Rows with their classes:
| -0.01 | +0.54 | -0.82 | -0.54 | +0.03 | +0.95 | -0.79 | -1.02 | +0.04 | +0.86 | +0.34 | -0.36 | -0.73 | +0.04 | -0.68 | +0.23 | +0.34 | +0.48 | +0.13 | -1.01 | -0.15 | -0.23 | -0.26 | -0.49 | -1.13 | +0.20 | +1.18 | +0.07 | -0.05 | -0.74 | -0.40 | -0.06 | +1.31 | +0.13 | -0.19 | +0.00 | +0.35 | -0.09 | -0.91 | -0.53 | -0.56 | -0.12 | +0.75 | -0.27 | +0.24 | +0.17 | -0.04 | -0.77 | +0.37 | +0.62 | => [41]
| -0.37 | -0.05 | +0.48 | +0.71 | +0.42 | +0.43 | +0.35 | +0.19 | -0.34 | -1.36 | +0.35 | +0.74 | +2.60 | -1.40 | +0.10 | -0.80 | +0.44 | -0.23 | -1.07 | -0.69 | +0.34 | -1.49 | +0.53 | +0.26 | -0.17 | +0.92 | -0.82 | -1.30 | +0.04 | -0.52 | +1.19 | +0.55 | +1.05 | -0.11 | +0.80 | +0.67 | -0.09 | +0.60 | -0.30 | -0.67 | -3.73 | -0.18 | -2.00 | +0.88 | -1.46 | +0.25 | -0.19 | -0.25 | +0.57 | -1.07 | => [46]
| -0.21 | -1.40 | -0.59 | -0.01 | +0.59 | -1.37 | +1.25 | +1.54 | -0.43 | -0.35 | +0.42 | -0.20 | -0.84 | +0.33 | +0.35 | -0.71 | +0.71 | -0.31 | +0.46 | -0.31 | +0.12 | -1.89 | +0.06 | -1.27 | -0.26 | -0.45 | +0.41 | -0.26 | -0.56 | +0.31 | -0.80 | -0.48 | -0.01 | -0.59 | +0.01 | +1.49 | +0.25 | -0.08 | -1.00 | -0.01 | -1.42 | +0.57 | +0.01 | +1.19 | +0.71 | -0.43 | +0.16 | -0.78 | +0.87 | -0.90 | => [39]
| -0.02 | -0.32 | -0.29 | +1.36 | +1.88 | -1.18 | +0.80 | +1.26 | -1.13 | +0.84 | +0.13 | +0.88 | +1.13 | +0.90 | -0.64 | +0.83 | +0.25 | +0.14 | +0.04 | -0.12 | +0.46 | -1.04 | -0.15 | -0.18 | -0.20 | -0.40 | +0.33 | +0.73 | -0.65 | +0.81 | +0.71 | -0.69 | -1.06 | +0.62 | -0.52 | -0.18 | +0.28 | +0.91 | -0.84 | -0.96 | -2.31 | +0.15 | -0.63 | +0.06 | +1.39 | +0.77 | -0.17 | -0.87 | +0.72 | +0.03 | => [43]
| -0.12 | -0.54 | -0.41 | -0.61 | +0.98 | -0.96 | +0.63 | +0.72 | -0.55 | -0.12 | +0.27 | -0.31 | -0.29 | -0.65 | +0.23 | -0.54 | +0.68 | -0.03 | -0.52 | +0.43 | +0.80 | -1.04 | -0.07 | -0.49 | -0.74 | -0.10 | +0.01 | -0.22 | -0.03 | +0.44 | -0.47 | -1.31 | +0.80 | +0.80 | -0.06 | +1.27 | +0.35 | +0.05 | +0.62 | -0.21 | -1.87 | +0.60 | -0.45 | +0.90 | +0.41 | +0.14 | +0.08 | -0.67 | +0.58 | -1.29 | => [41]
| -0.08 | -1.14 | +0.03 | +2.40 | +1.83 | +8.23 | +1.17 | +2.06 | -1.46 | -0.04 | -0.65 | +1.45 | +1.59 | +0.48 | -0.81 | +0.96 | -0.36 | -0.21 | -0.25 | +0.24 | +0.98 | -1.52 | -0.83 | -0.42 | +0.89 | +0.78 | -0.98 | +0.79 | +0.75 | +0.67 | +0.84 | -1.23 | -1.21 | +1.69 | +0.64 | -1.09 | +0.47 | +1.21 | +0.55 | -1.41 | -0.60 | +0.70 | -1.61 | +0.69 | -0.57 | +1.14 | -0.19 | -0.39 | +0.21 | -1.23 | => [35]
| +0.71 | +1.27 | -0.01 | -0.58 | +1.84 | +0.91 | -1.19 | -1.28 | -0.57 | +3.14 | -1.28 | +0.87 | +2.98 | -0.99 | +0.02 | +1.26 | +0.95 | +1.70 | -2.39 | -0.79 | +0.11 | -3.93 | -1.98 | -0.55 | -0.51 | -1.73 | -0.73 | +0.81 | -0.32 | +0.23 | -2.26 | -1.83 | -2.43 | +1.66 | +0.42 | -1.35 | +3.10 | +0.17 | +2.52 | -1.35 | -0.08 | +0.29 | -0.58 | -0.16 | -1.46 | +4.56 | -0.98 | -2.18 | -2.15 | -1.21 | => [43]
| -1.69 | -0.97 | -0.52 | -0.17 | -0.83 | -2.66 | +0.56 | +2.48 | +0.92 | -0.45 | +0.66 | -1.36 | -0.97 | -0.23 | +1.76 | -1.23 | +0.45 | -1.01 | +0.83 | -0.86 | +0.18 | +1.39 | +1.38 | -1.59 | +0.88 | +0.18 | -0.58 | -0.52 | -0.29 | -0.06 | +0.67 | -0.43 | +0.80 | -0.38 | +0.43 | +0.88 | -0.13 | -0.12 | -0.98 | +1.01 | -2.03 | +0.53 | +0.14 | +2.17 | -0.09 | -2.67 | -0.21 | +1.11 | +1.36 | -1.55 | => [28]
| -0.63 | -1.83 | -0.46 | +1.20 | +0.67 | -2.36 | +1.36 | +2.17 | -0.60 | -0.67 | +1.07 | +0.35 | -1.27 | +0.83 | -0.94 | +0.24 | -0.68 | -0.29 | +0.76 | +0.21 | +0.54 | +1.24 | +0.60 | +0.33 | +0.27 | +0.93 | +0.05 | +0.77 | -0.13 | +0.08 | +1.07 | -0.72 | -0.36 | +0.83 | -0.01 | -0.09 | -1.09 | +0.49 | +0.34 | -0.67 | +0.36 | +0.39 | -0.17 | +0.55 | +0.56 | -1.40 | +0.88 | +1.10 | +1.29 | -0.08 | => [28]
| -1.02 | -0.64 | +0.38 | +1.21 | +0.57 | -1.44 | -0.14 | +2.28 | -0.29 | +0.83 | -0.20 | +0.48 | +1.34 | -0.04 | -0.83 | +0.12 | -0.68 | -0.03 | -1.14 | +0.75 | +0.23 | +0.16 | +0.41 | +1.03 | +0.29 | +0.23 | -1.35 | +0.36 | +0.13 | +0.12 | +0.86 | -0.87 | -1.98 | +1.51 | +0.04 | -0.28 | -0.74 | +0.38 | +2.63 | +0.27 | +1.32 | -1.33 | -1.97 | -0.38 | -0.73 | +0.49 | +0.06 | +1.54 | +0.37 | -0.64 | => [36]
| -0.51 | +0.91 | +0.31 | +0.97 | +1.77 | -0.32 | -1.63 | +0.21 | -0.48 | +2.54 | -0.58 | +0.55 | +4.01 | -1.68 | +0.29 | +0.46 | +0.15 | +1.31 | -2.49 | -0.63 | +0.87 | -3.19 | -1.20 | +0.00 | +0.16 | -0.03 | -1.67 | -0.02 | +0.18 | -0.10 | -0.63 | -1.26 | -2.84 | +1.75 | +0.66 | -0.88 | +1.96 | +0.39 | +3.36 | -1.47 | +0.18 | -0.46 | -3.10 | +0.69 | -2.59 | +3.17 | -0.61 | -0.55 | -1.74 | -2.37 | => [43]
| -0.49 | -1.05 | -0.20 | +0.53 | +1.36 | -1.46 | +0.54 | +1.72 | -0.27 | -0.25 | +0.56 | +0.26 | +0.58 | +0.80 | +0.55 | +0.24 | -0.23 | -0.18 | +0.13 | -0.14 | +0.50 | -0.14 | +0.15 | -0.54 | +0.11 | +0.32 | -0.68 | -0.87 | +0.08 | +0.88 | -0.14 | -0.53 | -0.05 | +0.23 | +0.03 | -0.76 | +0.63 | +0.13 | -0.10 | +0.31 | -0.69 | +0.88 | -1.16 | +1.23 | -0.61 | +0.37 | -0.58 | +0.34 | +0.94 | -1.60 | => [46]
| -0.04 | -0.43 | +0.78 | +0.71 | -0.20 | -0.15 | -0.33 | +1.40 | +0.05 | -1.29 | -0.08 | +0.81 | +1.04 | -1.74 | +0.48 | -0.76 | +0.46 | -0.81 | -0.42 | +0.29 | +0.48 | -1.85 | -0.42 | -0.14 | +0.31 | +1.27 | -0.75 | -0.56 | +0.07 | -1.26 | +0.32 | +0.41 | +0.42 | -0.39 | +0.66 | +0.58 | -0.67 | -0.22 | +2.01 | -0.18 | +1.01 | -0.14 | -2.00 | +1.61 | -0.52 | -0.34 | -0.02 | +0.98 | +0.75 | +0.14 | => [35]
| -0.06 | -1.13 | -0.44 | -0.70 | +0.00 | +0.01 | -0.95 | -0.11 | -0.23 | -0.19 | -0.41 | -0.06 | -1.55 | -0.65 | -0.98 | -0.79 | -0.55 | +0.22 | -0.19 | +0.00 | +0.30 | +0.27 | -1.29 | +1.42 | -0.08 | +0.36 | +0.11 | +0.23 | +0.26 | +0.17 | +0.44 | -0.83 | +0.15 | +2.52 | +0.34 | -0.97 | -1.34 | +0.88 | +3.02 | -0.75 | +1.76 | -0.25 | +0.02 | -1.07 | +1.01 | +0.52 | +1.42 | -0.29 | -0.74 | +0.19 | => [46]
| -0.65 | +1.10 | -0.20 | +0.81 | -0.29 | +1.01 | -1.09 | -1.08 | +0.71 | +0.39 | +0.03 | -0.70 | +0.27 | -1.00 | -0.67 | +0.31 | -0.52 | +0.35 | -0.77 | -1.80 | +0.67 | +0.67 | +0.18 | +0.89 | +0.18 | +1.09 | +0.17 | -0.59 | +0.41 | +0.69 | +2.35 | +0.08 | -0.36 | +2.50 | -0.22 | -0.78 | -0.72 | +1.23 | +0.73 | -1.17 | -0.28 | -0.59 | -0.59 | -0.57 | -1.79 | +0.37 | +0.54 | +0.08 | -0.02 | +0.66 | => [41]
